Below is a small trained network, with its code and all its weights. Each question gives an input and a target symbol and asks what happens when units are switched off, that is, made to give their printed mean instead of their output.

import numpy as np


def w(rows, s, z=0):
    codes = np.array(rows[::2]) - 128.0
    scale = np.full(codes.shape[1], s)
    scale[-1] = z or s
    return codes * scale


def f(y):
    return y / 2 * (1 + np.tanh(0.7978845608 * (y + 0.044715 * y**3)))


def softmax(a):
    e = np.exp(a - a.max(-1, keepdims=True))
    return e / e.sum(-1, keepdims=True)


def log_softmax(a):
    a = a - a.max(-1, keepdims=True)
    return a - np.log(np.exp(a).sum(-1, keepdims=True))


def net(x, mask):
    ids = ['γδεζημπσψω'.index(c) for c in x.split()]
    T = len(ids)
    res = E[ids] + P[:T]
    u = 0
    for l in range(3):
        q, k, v = (res @ M[l].T for M in (Q, K, V))
        z = softmax(np.where(np.tri(T) > 0, q @ k.T / 4**0.5, -1e9)) @ v
        res = res + np.where(mask[u], z, O[l][:, -1]) @ O[l][:, :-1]
        u += 1
        y = f(res @ A[l][:, :-1].T + A[l][:, -1])
        res = res + np.where(mask[u : u + 4], y, B[l][:, -1]) @ B[l][:, :-1]
        u += 4
    return log_softmax(res[-1] @ U[:, :-1].T + U[:, -1])


Q, K, V, O, A, B = {}, {}, {}, {}, {}, {}
E = w([
[161,135,68,199,102,120,136,109,86,136],'γ',
[75,32,68,84,153,121,6,90,206,98],'δ',
[128,77,179,57,34,13,197,123,123,216],'ε',
[151,182,132,116,41,197,185,125,142,98],'ζ',
[125,68,39,178,97,154,65,232,75,120],'η',
[30,131,202,180,92,187,31,115,110,119],'μ',
[170,143,95,5,115,91,159,114,81,120],'π',
[172,137,230,123,209,174,118,183,78,162],'σ',
[112,136,43,97,156,112,143,75,143,96],'ψ',
[145,140,74,193,141,195,96,186,143,168],'ω',
],0.017)
P = w([
[141,129,49,95,113,93,215,174,144,81],'0',
[139,121,104,151,189,104,214,144,144,99],'1',
[152,39,171,173,224,72,147,165,141,153],'2',
[132,123,133,225,223,74,189,113,126,152],'3',
[156,130,119,193,162,109,145,74,115,152],'4',
[152,188,110,133,48,147,181,51,112,133],'5',
[198,215,77,209,223,101,189,100,79,152],'6',
[153,178,171,113,52,133,154,101,118,156],'7',
[132,208,181,121,99,134,158,133,87,150],'8',
[149,223,179,136,96,138,120,116,109,148],'9',
[112,174,215,177,38,96,147,90,118,213],'10',
[142,254,193,164,165,136,241,159,56,199],'11',
[180,208,179,181,167,135,125,125,92,207],'12',
[142,187,226,162,89,124,40,131,151,178],'13',
],0.0075)
Q[0] = w([
[129,116,105,147,70,110,149,74,55,69],'0.h1',
[84,78,111,254,180,92,149,57,159,105],'0.h1',
[123,167,153,35,88,40,162,68,189,119],'0.h1',
[235,119,121,82,243,184,130,160,114,185],'0.h1',
],0.0071)
K[0] = w([
[104,110,104,119,101,172,164,98,94,132],'0.h1',
[102,125,69,158,167,81,139,55,158,218],'0.h1',
[140,147,113,1,155,95,147,43,176,170],'0.h1',
[214,135,113,73,246,98,159,102,81,146],'0.h1',
],0.0078)
V[0] = w([
[192,165,101,170,131,76,124,109,137,92],'0.h1',
[146,161,94,2,101,102,143,50,226,174],'0.h1',
[86,168,104,167,128,118,133,102,198,190],'0.h1',
[153,89,167,164,109,112,109,134,178,162],'0.h1',
],0.0051)
O[0] = w([
[165,111,124,97,48,169,154,121,140,118,120],'0.h1',
[150,77,195,192,254,82,30,180,140,136,4],'0.h1',
[126,83,197,107,189,104,86,216,100,111,9],'0.h1',
[134,151,150,83,162,169,119,204,133,87,112],'0.h1',
],0.0084,0.0016)
A[0] = w([
[191,174,100,178,81,146,153,85,138,209,119],'0.n1',
[134,128,151,30,143,132,135,113,56,50,3],'0.n2',
[137,137,207,84,241,4,117,28,2,130,174],'0.n3',
[101,92,97,57,68,38,186,129,47,142,178],'0.n4',
],0.0048,0.0034)
B[0] = w([
[69,98,220,119,74,111,72,204,133,92,205],'0.n1',
[172,97,94,120,196,166,158,132,117,119,110],'0.n2',
[144,251,62,99,110,157,66,99,120,123,254],'0.n3',
[117,162,138,118,134,119,93,88,232,89,223],'0.n4',
],0.011,0.0052)
Q[1] = w([
[99,145,220,117,89,177,114,171,92,209],'1.h1',
[70,2,73,54,185,84,153,109,140,117],'1.h1',
[116,77,128,164,110,185,112,219,28,57],'1.h1',
[87,99,68,54,189,38,103,46,105,89],'1.h1',
],0.0082)
K[1] = w([
[119,143,222,125,110,157,96,254,94,162],'1.h1',
[108,3,95,73,130,69,167,56,173,96],'1.h1',
[119,101,90,114,95,230,144,157,93,90],'1.h1',
[130,115,92,9,217,83,134,105,187,47],'1.h1',
],0.0076)
V[1] = w([
[145,172,173,138,70,160,50,142,151,205],'1.h1',
[107,68,119,177,104,253,224,225,126,151],'1.h1',
[191,165,209,123,197,167,212,149,56,71],'1.h1',
[129,104,226,115,63,101,120,79,97,104],'1.h1',
],0.0055)
O[1] = w([
[136,146,122,155,177,154,165,115,98,111,254],'1.h1',
[116,175,95,181,151,92,103,140,73,125,3],'1.h1',
[135,2,147,108,144,154,169,125,104,179,105],'1.h1',
[128,110,55,117,128,157,146,84,203,95,143],'1.h1',
],0.0097,0.0062)
A[1] = w([
[167,169,131,99,123,149,96,189,135,31,115],'1.n1',
[92,174,177,111,169,128,162,154,70,105,28],'1.n2',
[161,108,51,82,45,139,136,162,174,195,66],'1.n3',
[134,120,65,28,168,127,194,81,137,2,8],'1.n4',
],0.006,0.0018)
B[1] = w([
[124,134,82,89,135,122,130,141,116,164,254],'1.n1',
[159,106,134,136,159,139,88,98,116,100,170],'1.n2',
[26,153,139,144,121,81,150,198,124,119,205],'1.n3',
[190,150,82,247,169,117,80,153,190,135,233],'1.n4',
],0.011,0.0036)
Q[2] = w([
[88,153,94,175,96,144,129,153,122,180],'2.h1',
[143,78,128,87,160,64,129,142,195,173],'2.h1',
[131,134,130,92,119,141,108,186,105,206],'2.h1',
[187,62,194,139,253,101,122,118,130,162],'2.h1',
],0.0071)
K[2] = w([
[149,240,95,97,140,197,165,175,200,189],'2.h1',
[110,123,109,66,136,34,140,129,119,20],'2.h1',
[173,161,230,143,133,58,105,63,255,193],'2.h1',
[93,49,69,191,178,96,168,143,137,117],'2.h1',
],0.0061)
V[2] = w([
[176,78,156,37,109,94,152,232,39,192],'2.h1',
[73,106,248,140,126,31,169,157,97,62],'2.h1',
[50,106,41,153,253,165,160,188,60,113],'2.h1',
[249,77,34,240,162,68,108,144,152,112],'2.h1',
],0.0052)
O[2] = w([
[194,95,150,106,125,113,120,157,119,146,5],'2.h1',
[150,254,102,160,123,43,104,151,236,208,1],'2.h1',
[113,95,137,132,74,52,107,66,103,35,2],'2.h1',
[148,134,92,169,208,173,183,127,122,30,127],'2.h1',
],0.0096,0.0063)
A[2] = w([
[80,16,141,89,98,231,147,41,78,235,201],'2.n1',
[159,173,180,194,110,136,90,124,1,121,90],'2.n2',
[143,128,180,104,139,219,92,79,69,236,52],'2.n3',
[44,85,155,174,61,33,158,100,59,88,255],'2.n4',
],0.0049,0.003)
B[2] = w([
[55,109,148,2,158,37,83,78,203,119,254],'2.n1',
[187,125,120,197,126,39,172,87,101,77,184],'2.n2',
[186,103,142,141,106,93,240,178,80,185,207],'2.n3',
[145,165,213,23,60,165,118,156,177,106,175],'2.n4',
],0.01,0.0086)
U = w([
[122,104,44,137,182,19,152,94,254,68,211],'γ',
[140,126,136,106,140,161,146,118,152,145,54],'δ',
[49,119,116,169,150,111,143,161,102,180,165],'ε',
[132,81,143,149,116,147,172,154,163,113,133],'ζ',
[128,130,90,86,94,95,157,158,130,98,2],'η',
[99,165,167,135,156,183,87,40,124,152,202],'μ',
[70,85,156,132,158,196,173,116,112,80,37],'π',
[182,69,151,71,90,148,170,115,141,151,203],'σ',
[102,114,157,122,150,124,190,102,149,98,53],'ψ',
[159,170,173,146,144,95,119,115,85,82,121],'ω',
],0.007,0.0041)

Each question gives the input, a string of symbols that net reads in full, and the target symbol t.
The units are the heads (4 rows each of Q, K, V and O) and the neurons (one row each of A and B). Each row of codes is followed by its name. A weight is (code - 128) times the scale printed after its matrix; where a second scale follows, it is the last column's (O, A, B and U).
mask holds one flag per unit, layer by layer, with each layer's heads first. A switched-off unit (its flag False) gives its mean, the last column of its rows in O or B, instead of its output. The means were averaged over made-up inputs and are rounded, as every weight is.
A unit's drop is (log p(t) with every unit on - log p(t) with that unit switched off) / (log p(t) with every unit on - log p(t) with every unit switched off).
The circuit of an input: a set's keep is (log p(t) with only the set's units on - log p(t) with every unit switched off) / (log p(t) with every unit on - log p(t) with every unit switched off). Starting from the 12 units with the biggest drops (on a tie, the unit counted first), units are removed one at a time, each time the one whose removal leaves the highest keep (on an exact tie, the one counted first), for as long as the keep stays at least 0.8.
units of the circuit, in order: the units of the circuit, biggest drop first
top k neurons: the k neurons with the biggest drops, biggest first
k most important neurons of layer l: the k neurons of layer l with the biggest drops, biggest first
input ω π σ σ σ ε σ σ ζ ζ μ μ μ π, target μ: units of the circuit, in order -> 0.n3, 0.h1, 2.n2
input σ ζ π, target γ: top 2 neurons -> 1.n4, 0.n4
input δ η σ σ η ε ε ε σ ζ γ π ω σ, target ω: top 3 neurons -> 0.n1, 1.n2, 2.n2
input δ ε π ε ζ ε ψ η σ π ω, target π: units of the circuit, in order -> 1.n4, 2.h1, 0.n4, 1.h1
input μ σ σ π π σ σ ω ζ, target ω: 2 most important neurons of layer 1 -> 1.n3, 1.n2
input ψ σ σ μ ε ψ, target μ: units of the circuit, in order -> 2.n1, 2.n3, 2.n2
input γ π ω π μ ζ, target π: 2 most important neurons of layer 1 -> 1.n4, 1.n1
input ψ δ δ ε δ π μ, target π: units of the circuit, in order -> 1.n4, 2.h1, 0.n4
input π σ ε ω η η μ ω, target ε: units of the circuit, in order -> 0.n3, 2.h1, 1.h1, 0.n4
input ψ δ σ σ μ σ ψ ε γ π δ, target μ: units of the circuit, in order -> 1.h1, 2.n3, 2.n1
input ζ γ γ π σ ε π ψ π η μ, target π: units of the circuit, in order -> 0.n3, 1.n4, 2.h1
input γ ε η σ ψ ω σ, target ω: top 2 neurons -> 0.n1, 2.n2
input π μ ζ η δ π η ω γ, target ω: units of the circuit, in order -> 1.h1, 2.n2
input η ε σ η γ, target σ: 2 most important neurons of layer 0 -> 0.n1, 0.n4
input γ ε ε ε π γ η σ σ π π ω δ η, target π: top 3 neurons -> 1.n4, 0.n3, 0.n4
input δ π γ η σ γ ω μ ζ, target ω: top 2 neurons -> 0.n1, 0.n4
input ψ σ π μ π ζ, target π: top 4 neurons -> 0.n3, 1.n4, 0.n4, 1.n2
input μ γ ω μ, target ω: 2 most important neurons of layer 0 -> 0.n4, 0.n1
input ε π δ ε ζ ε ε ψ ε γ η σ π π, target δ: top 2 neurons -> 1.n4, 0.n3
input σ δ σ σ ζ, target σ: top 2 neurons -> 1.n4, 2.n4
input π η ε, target γ: top 4 neurons -> 0.n4, 1.n4, 0.n3, 1.n3
input ε μ σ π σ μ σ π, target μ: top neuron -> 1.n4
input σ ψ μ ζ γ π η π μ γ, target π: top 2 neurons -> 0.n3, 1.n4
input μ ζ μ σ ζ ψ ψ σ ζ σ σ ζ μ, target σ: top 2 neurons -> 1.n4, 2.n3
input ε γ η γ σ π ω ε γ π ζ ε σ γ, target σ: top 2 neurons -> 1.n3, 2.n3
input ζ η σ σ γ σ ε μ η, target ε: top 3 neurons -> 0.n3, 1.n3, 2.n4
input μ σ η ζ γ ω ω, target ω: top 2 neurons -> 2.n2, 0.n4
input σ ε η π σ η σ ψ ω ω γ, target ω: units of the circuit, in order -> 1.h1, 0.n1, 2.n2
input η ζ η σ σ ε ε, target μ: 2 most important neurons of layer 0 -> 0.n4, 0.n3
input δ μ ψ ω, target ω: 2 most important neurons of layer 0 -> 0.n4, 0.n1
